Below is a small trained network, with its code and all its weights. Each question gives an input and a target symbol and asks what happens when units are switched off, that is, made to give their printed mean instead of their output.

import numpy as np


def w(rows, s, z=0):
    codes = np.array(rows[::2]) - 128.0
    scale = np.full(codes.shape[1], s)
    scale[-1] = z or s
    return codes * scale


def f(y):
    return np.maximum(y, 0)


def softmax(a):
    e = np.exp(a - a.max(-1, keepdims=True))
    return e / e.sum(-1, keepdims=True)


def log_softmax(a):
    a = a - a.max(-1, keepdims=True)
    return a - np.log(np.exp(a).sum(-1, keepdims=True))


def net(x, mask):
    ids = ['αβγεζλξω'.index(c) for c in x.split()]
    T = len(ids)
    res = E[ids] + P[:T]
    u = 0
    for l in range(2):
        r = res
        for j in range(3):
            rows = slice(3 * j, 3 * j + 3)
            q, k, v = (r @ M[l][rows].T for M in (Q, K, V))
            z = softmax(np.where(np.tri(T) > 0, q @ k.T / 3**0.5, -1e9)) @ v
            o = O[l][rows]
            res = res + np.where(mask[u + j], z, o[:, -1]) @ o[:, :-1]
        u += 3
        y = f(res @ A[l][:, :-1].T + A[l][:, -1])
        res = res + np.where(mask[u : u + 8], y, B[l][:, -1]) @ B[l][:, :-1]
        u += 8
    return log_softmax(res[-1] @ U[:, :-1].T + U[:, -1])


Q, K, V, O, A, B = {}, {}, {}, {}, {}, {}
E = w([
[183,161,96,141,133,73,84],'α',
[126,98,133,63,187,196,90],'β',
[76,213,183,107,146,246,55],'γ',
[88,122,125,57,105,135,130],'ε',
[155,57,140,171,162,136,105],'ζ',
[105,166,118,132,95,46,177],'λ',
[142,167,78,95,203,37,249],'ξ',
[123,245,119,84,173,125,141],'ω',
],0.018)
P = w([
[84,127,75,140,42,209,155],'0',
[100,19,156,69,91,50,105],'1',
[130,116,149,118,52,186,189],'2',
[127,156,175,88,107,179,100],'3',
[68,88,83,127,190,78,105],'4',
[136,140,117,157,115,245,200],'5',
[148,166,172,109,111,168,90],'6',
[68,116,117,151,227,58,94],'7',
[171,130,184,137,97,167,224],'8',
],0.011)
Q[0] = w([
[214,141,82,114,154,110,116],'L0H0',
[193,2,149,205,184,101,92],'L0H0',
[135,185,76,194,74,115,122],'L0H0',
[146,113,36,110,148,87,135],'L0H1',
[169,58,96,115,73,147,161],'L0H1',
[104,113,113,193,171,126,177],'L0H1',
[127,195,105,130,158,94,88],'L0H2',
[75,86,130,98,85,147,141],'L0H2',
[64,160,129,126,138,173,174],'L0H2',
],0.0091)
K[0] = w([
[217,146,89,193,60,143,14],'L0H0',
[160,66,155,125,62,221,166],'L0H0',
[139,89,103,2,44,128,143],'L0H0',
[142,129,198,154,161,173,196],'L0H1',
[135,132,112,113,77,173,101],'L0H1',
[125,123,72,139,169,71,115],'L0H1',
[95,88,137,129,171,152,145],'L0H2',
[125,57,88,186,168,192,128],'L0H2',
[187,145,28,120,135,97,57],'L0H2',
],0.0086)
V[0] = w([
[198,105,126,149,112,132,111],'L0H0',
[176,118,98,154,105,141,93],'L0H0',
[161,152,85,162,148,85,90],'L0H0',
[157,138,159,141,147,77,116],'L0H1',
[15,143,122,158,147,60,200],'L0H1',
[118,155,158,119,109,126,121],'L0H1',
[254,166,146,181,79,140,165],'L0H2',
[141,124,69,200,120,120,42],'L0H2',
[164,126,75,143,123,144,178],'L0H2',
],0.0082)
O[0] = w([
[104,171,74,186,155,185,96,99],'L0H0',
[116,120,64,172,117,180,132,101],'L0H0',
[126,141,164,102,139,83,183,136],'L0H0',
[115,102,63,201,83,67,162,123],'L0H1',
[100,107,108,148,73,153,121,253],'L0H1',
[69,124,127,103,139,95,88,112],'L0H1',
[181,173,123,121,158,172,127,87],'L0H2',
[144,80,253,81,91,39,172,49],'L0H2',
[149,110,202,35,191,110,84,165],'L0H2',
],0.0067,0.0062)
A[0] = w([
[178,204,136,111,94,160,189,230],'L0N0',
[98,86,158,209,186,113,80,250],'L0N1',
[48,195,143,115,72,130,118,137],'L0N2',
[168,100,110,159,108,82,119,114],'L0N3',
[112,114,153,125,117,167,254,128],'L0N4',
[62,69,132,100,104,213,160,132],'L0N5',
[126,57,176,111,79,155,106,190],'L0N6',
[110,119,54,160,162,119,152,199],'L0N7',
],0.0092,0.0022)
B[0] = w([
[199,206,122,121,101,131,186,252],'L0N0',
[170,40,179,78,218,139,235,207],'L0N1',
[110,124,221,136,81,25,154,208],'L0N2',
[184,183,157,84,163,62,58,158],'L0N3',
[212,44,162,76,73,194,61,247],'L0N4',
[139,148,165,84,136,57,99,209],'L0N5',
[154,142,94,96,171,176,108,194],'L0N6',
[97,115,181,110,105,1,97,254],'L0N7',
],0.0075,0.006)
Q[1] = w([
[138,177,79,103,176,123,122],'L1H0',
[147,133,230,126,173,167,147],'L1H0',
[162,8,97,147,133,131,120],'L1H0',
[170,105,155,148,136,165,140],'L1H1',
[73,141,104,172,185,89,92],'L1H1',
[65,135,102,157,168,181,77],'L1H1',
[122,99,143,165,103,174,96],'L1H2',
[104,102,129,76,113,67,121],'L1H2',
[148,132,144,120,144,84,129],'L1H2',
],0.012)
K[1] = w([
[144,222,1,96,150,174,129],'L1H0',
[107,138,175,124,112,163,78],'L1H0',
[152,16,89,167,165,217,100],'L1H0',
[217,137,159,234,213,203,92],'L1H1',
[84,126,132,45,50,164,219],'L1H1',
[58,126,109,34,137,138,70],'L1H1',
[124,62,141,89,109,95,202],'L1H2',
[25,117,184,34,222,90,234],'L1H2',
[176,136,122,129,190,83,174],'L1H2',
],0.0078)
V[1] = w([
[171,128,115,84,53,95,124],'L1H0',
[78,62,152,169,203,126,155],'L1H0',
[86,158,59,191,228,100,141],'L1H0',
[201,144,97,97,107,20,108],'L1H1',
[43,189,82,102,50,100,111],'L1H1',
[161,199,154,123,168,139,2],'L1H1',
[178,147,148,111,99,183,197],'L1H2',
[121,114,149,102,132,164,84],'L1H2',
[194,92,141,144,118,135,90],'L1H2',
],0.0078)
O[1] = w([
[114,17,148,126,203,146,93,207],'L1H0',
[95,141,93,106,47,57,54,75],'L1H0',
[102,179,142,96,145,119,121,3],'L1H0',
[207,93,230,96,157,129,120,254],'L1H1',
[194,201,159,159,147,70,153,54],'L1H1',
[163,180,83,190,159,127,51,120],'L1H1',
[194,204,113,55,2,50,205,116],'L1H2',
[164,139,168,90,146,115,178,124],'L1H2',
[182,84,192,161,144,126,150,125],'L1H2',
],0.0066,0.0087)
A[1] = w([
[148,117,133,117,108,147,196,172],'L1N0',
[139,219,184,140,87,154,189,153],'L1N1',
[143,110,167,186,151,63,110,196],'L1N2',
[198,165,146,195,87,213,119,186],'L1N3',
[152,112,70,105,58,206,160,99],'L1N4',
[83,148,79,116,125,151,112,15],'L1N5',
[30,60,154,255,172,80,156,4],'L1N6',
[101,94,100,145,183,88,238,84],'L1N7',
],0.0081,0.0023)
B[1] = w([
[101,77,83,182,140,147,179,241],'L1N0',
[2,106,184,94,130,254,187,207],'L1N1',
[37,115,141,129,150,117,108,255],'L1N2',
[190,226,207,171,76,119,99,199],'L1N3',
[148,70,127,117,32,176,66,215],'L1N4',
[135,107,44,202,127,121,114,131],'L1N5',
[224,168,181,105,206,165,44,215],'L1N6',
[135,137,15,195,118,227,53,218],'L1N7',
],0.0083,0.0072)
U = w([
[244,177,176,174,96,92,125,150],'α',
[171,194,95,83,179,183,98,3],'β',
[101,169,187,126,89,115,97,35],'γ',
[116,138,179,11,135,3,145,215],'ε',
[96,116,124,173,60,167,80,141],'ζ',
[54,78,156,243,184,93,176,210],'λ',
[180,122,59,133,211,120,245,124],'ξ',
[95,166,132,107,157,135,187,97],'ω',
],0.0064,0.0037)

Each question gives the input, a string of symbols that net reads in full, and the target symbol t.
The units are the heads (3 rows each of Q, K, V and O) and the neurons (one row each of A and B). Each row of codes is followed by its name. A weight is (code - 128) times the scale printed after its matrix; where a second scale follows, it is the last column's (O, A, B and U).
mask holds one flag per unit, layer by layer, with each layer's heads first. A switched-off unit (its flag False) gives its mean, the last column of its rows in O or B, instead of its output. The means were averaged over made-up inputs and are rounded, as every weight is.
A unit's drop is (log p(t) with every unit on - log p(t) with that unit switched off) / (log p(t) with every unit on - log p(t) with every unit switched off).
The circuit of an input: a set's keep is (log p(t) with only the set's units on - log p(t) with every unit switched off) / (log p(t) with every unit on - log p(t) with every unit switched off). Starting from the 12 units with the biggest drops (on a tie, the unit counted first), units are removed one at a time, each time the one whose removal leaves the highest keep (on an exact tie, the one counted first), for as long as the keep stays at least 0.8.
circuit, biggest first: the units of the circuit, biggest drop first
most important unit: the unit with the biggest drop
top k neurons: the k neurons with the biggest drops, biggest first
top k neurons in layer l: the k neurons of layer l with the biggest drops, biggest first
heads that matter: for each layer, one digit per head in row order, 1 if its drop is at least 0.15 and else 0, layers parted by /
input λ ζ γ ε α, target ε: most important unit	L1H0
input α ε ξ ε α ε ζ ξ β, target ζ: circuit, biggest first	[L1H1, L0N1, L1N4, L0N7]
input ξ ω ζ α ξ λ, target α: circuit, biggest first	[L0N4, L1N3, L1H1, L0N0]
input β ε λ α ξ ξ ω λ γ, target α: heads that matter	000 / 110
input λ ξ ξ ξ ξ ω α ζ ε, target ζ: circuit, biggest first	[L1H1, L0N1, L1N4]
input α γ α ε β γ ε, target ε: heads that matter	011 / 000
input λ α ε ε, target ε: circuit, biggest first	[L0N5, L1N7]
input α β ξ, target α: heads that matter	001 / 010
input ξ ξ β ξ β ξ ζ ω, target ε: top 2 neurons in layer 1	[L1N0, L1N1]
input ω ζ ζ λ ω, target λ: top 2 neurons in layer 1	[L1N2, L1N7]
input λ ξ ζ ω, target ω: top 2 neurons	[L1N1, L0N4]
input ζ α λ, target α: heads that matter	001 / 110
input ξ λ α γ α, target λ: circuit, biggest first	[L0N4, L0N1, L1H2]
input ε ξ λ ζ β, target ε: top 2 neurons in layer 1	[L1N7, L1N0]
input ξ ξ β ξ α, target ε: most important unit	L1N0
input λ ξ λ ζ α ε, target α: top 2 neurons	[L0N4, L0N7]
input γ ξ ζ γ ξ ξ ξ ζ β, target ζ: top 4 neurons	[L0N1, L1N4, L0N2, L1N6]
input ξ ε β ξ λ λ λ ζ ζ, target ζ: circuit, biggest first	[L1H1, L0N1, L1H0]
input ζ ζ γ α γ, target λ: circuit, biggest first	[L1H0, L0N2, L0N1]
input ξ ξ α ξ ω ω, target α: circuit, biggest first	[L1N3, L0N0]
input ξ ζ λ γ γ, target λ: circuit, biggest first	[L1H0, L0N1, L0N2]
input γ ζ ζ ω λ γ ξ, target ξ: most important unit	L1H0
input ε ξ ζ λ, target λ: top 2 neurons in layer 0	[L0N2, L0N4]
input ζ ζ β ξ λ ξ, target ζ: circuit, biggest first	[L0N4, L1H1, L1N4, L0N1]
input β γ λ ζ ξ λ, target ζ: circuit, biggest first	[L0N4, L1H1, L1N4, L0N1]
input γ ξ α ζ ζ λ ε ξ ε, target ζ: circuit, biggest first	[L1H1, L0N1, L1N4]
input ω β ω ε λ ζ ε γ, target ε: circuit, biggest first	[L0N2, L1N7, L0H0]
input ω β γ ξ ξ γ ξ ξ, target β: top 3 neurons	[L1N6, L1N7, L0N7]
input α ε ξ ξ ζ α ζ α, target β: heads that matter	101 / 001
